Here is a tiny trained network, its code and every weight. The questions are about switching its units off for an input and a class, where a switched-off unit gives its printed mean instead of its output.

import numpy as np


def w(rows, s, z=0):
    codes = np.array(rows[::2]) - 128.0
    scale = np.full(codes.shape[1], s)
    scale[-1] = z or s
    return codes * scale


def norm(h):
    return h / np.sqrt((h * h).mean(-1, keepdims=True) + 1e-5)


def f(y):
    return np.maximum(y, 0)


def log_softmax(a):
    a = a - a.max(-1, keepdims=True)
    return a - np.log(np.exp(a).sum(-1, keepdims=True))


def net(x, mask):
    res = np.array(x, float).reshape(1, 7) / 4 @ E
    u = 0
    for l in range(2):
        y = f(norm(res) @ A[l][:, :-1].T + A[l][:, -1])
        res = res + np.where(mask[u : u + 5], y, B[l][:, -1]) @ B[l][:, :-1]
        u += 5
    return log_softmax(norm(res)[-1] @ U[:, :-1].T + U[:, -1])


A, B = {}, {}
E = w([
[116,86,114,67,40,102,151,34,151,112],'x0',
[118,125,126,173,75,120,99,172,129,20],'x1',
[118,153,107,133,149,131,137,118,117,103],'x2',
[140,191,206,164,173,44,137,91,149,103],'x3',
[80,211,114,143,136,131,125,115,126,91],'x4',
[168,107,68,197,176,143,2,33,199,137],'x5',
[81,46,144,68,224,95,93,138,243,53],'x6',
],0.0064)
A[0] = w([
[134,104,120,159,76,118,104,156,108,61,64],'L0N1',
[106,108,128,150,101,95,158,100,115,130,56],'L0N2',
[99,134,110,104,144,137,135,121,124,183,128],'L0N3',
[144,156,159,177,143,2,158,103,144,138,3],'L0N4',
[109,108,109,98,85,101,139,47,116,87,58],'L0N5',
],0.012,0.0035)
B[0] = w([
[28,92,124,126,219,87,106,3,50,245,199],'L0N1',
[100,160,140,131,101,113,52,126,224,189,171],'L0N2',
[44,63,162,137,147,123,53,18,50,80,214],'L0N3',
[136,2,74,113,87,210,117,123,13,120,255],'L0N4',
[192,140,216,75,117,251,80,225,142,176,251],'L0N5',
],0.0084,0.005)
A[1] = w([
[156,150,138,191,245,164,132,216,95,126,78],'L1N1',
[99,136,139,75,91,81,255,183,108,124,70],'L1N2',
[110,103,134,77,162,90,134,153,235,47,161],'L1N3',
[189,122,95,176,84,178,98,140,120,130,248],'L1N4',
[110,140,117,147,129,40,96,170,108,101,173],'L1N5',
],0.0084,0.0017)
B[1] = w([
[178,102,198,34,62,211,176,192,211,145,214],'L1N1',
[243,224,26,171,253,60,11,104,166,20,210],'L1N2',
[92,141,54,232,61,84,238,55,188,161,206],'L1N3',
[122,219,87,114,74,25,172,200,184,22,255],'L1N4',
[45,150,226,110,157,197,66,68,96,199,153],'L1N5',
],0.0081,0.005)
U = w([
[147,134,194,70,104,195,122,198,188,170,92],'0',
[72,87,172,127,185,118,107,80,77,168,93],'1',
[188,161,85,128,173,73,59,131,184,98,60],'2',
[98,50,93,120,102,190,129,170,90,76,129],'3',
[122,165,109,148,91,71,254,102,161,170,252],'4',
],0.012,0.0027)

Each question gives the input, the list of numbers given to net, and the class t.
The units are the neurons (one row each of A and B). Each row of codes is followed by its name. A weight is (code - 128) times the scale printed after its matrix; where a second scale follows, it is the last column's (A, B and U).
mask holds one flag per neuron, layer by layer. A switched-off neuron (its flag False) gives its mean, the last column of its row in B, instead of its output. The means were averaged over made-up inputs and are rounded, as every weight is.
A unit's drop is (log p(t) with every unit on - log p(t) with that unit switched off) / (log p(t) with every unit on - log p(t) with every unit switched off).
The circuit of an input: a set's keep is (log p(t) with only the set's units on - log p(t) with every unit switched off) / (log p(t) with every unit on - log p(t) with every unit switched off). Starting from all 10 units, units are removed one at a time, each time the one whose removal leaves the highest keep (on an exact tie, the one counted first), for as long as the keep stays at least 0.8.
units of the circuit, in order: the units of the circuit, biggest drop first
top k neurons: the k neurons with the biggest drops, biggest first
top k neurons in layer l: the k neurons of layer l with the biggest drops, biggest first
input [4,1,-5,-3,-7,-5,2], class 2: top 2 neurons in layer 0	[L0N4; L0N3]
input [1,0,7,2,-4,1,8], class 4: units of the circuit, in order	[L1N3]
input [-2,-7,6,-3,-5,-4,-7], class 1: top 2 neurons	[L0N3; L0N5]
input [7,6,0,-7,-3,4,0], class 0: top 3 neurons in layer 0	[L0N5; L0N4; L0N3]
input [8,-2,3,3,5,-8,-8], class 0: top 2 neurons	[L0N5; L0N2]
input [-1,-1,-6,0,5,-3,4], class 4: top 2 neurons	[L1N3; L0N4]
input [-2,1,-2,-3,7,-4,2], class 2: top 4 neurons	[L1N2; L0N5; L0N3; L0N4]
input [-7,-5,-5,-5,0,6,0], class 0: top 2 neurons in layer 0	[L0N4; L0N1]
input [-3,4,0,7,8,4,0], class 3: top 2 neurons	[L0N4; L1N2]
input [-5,-5,2,-3,0,4,-8], class 4: top 3 neurons in layer 0	[L0N5; L0N4; L0N1]
input [1,-5,2,4,2,-6,0], class 2: top 3 neurons	[L1N2; L0N1; L0N5]
input [5,-2,-1,0,0,6,7], class 4: units of the circuit, in order	[L1N3; L0N4]
input [-2,-5,-4,4,8,1,5], class 1: top 2 neurons	[L0N4; L0N5]
input [5,-7,-1,-3,2,4,8], class 4: top neuron in layer 0	[L0N4]
input [-3,0,-6,1,6,3,5], class 4: top 2 neurons	[L1N3; L0N5]
input [-3,6,5,2,1,-8,7], class 2: top 3 neurons	[L1N2; L0N3; L0N2]
input [-6,-8,-8,-5,2,-4,2], class 1: top 2 neurons	[L0N3; L0N5]
input [-8,-3,4,-8,3,6,2], class 0: top 4 neurons	[L1N1; L0N4; L1N2; L0N1]
input [-2,8,0,-6,0,8,1], class 1: top 3 neurons in layer 0	[L0N1; L0N5; L0N4]
input [-7,-4,3,5,5,6,-6], class 0: units of the circuit, in order	[L1N1]
input [3,0,-5,-8,0,8,-7], class 2: top 2 neurons in layer 0	[L0N4; L0N1]
input [-4,-3,-6,-8,-2,-8,-2], class 2: top 2 neurons	[L1N2; L0N4]
input [5,-6,-3,8,-8,-1,4], class 3: top 2 neurons in layer 0	[L0N4; L0N1]
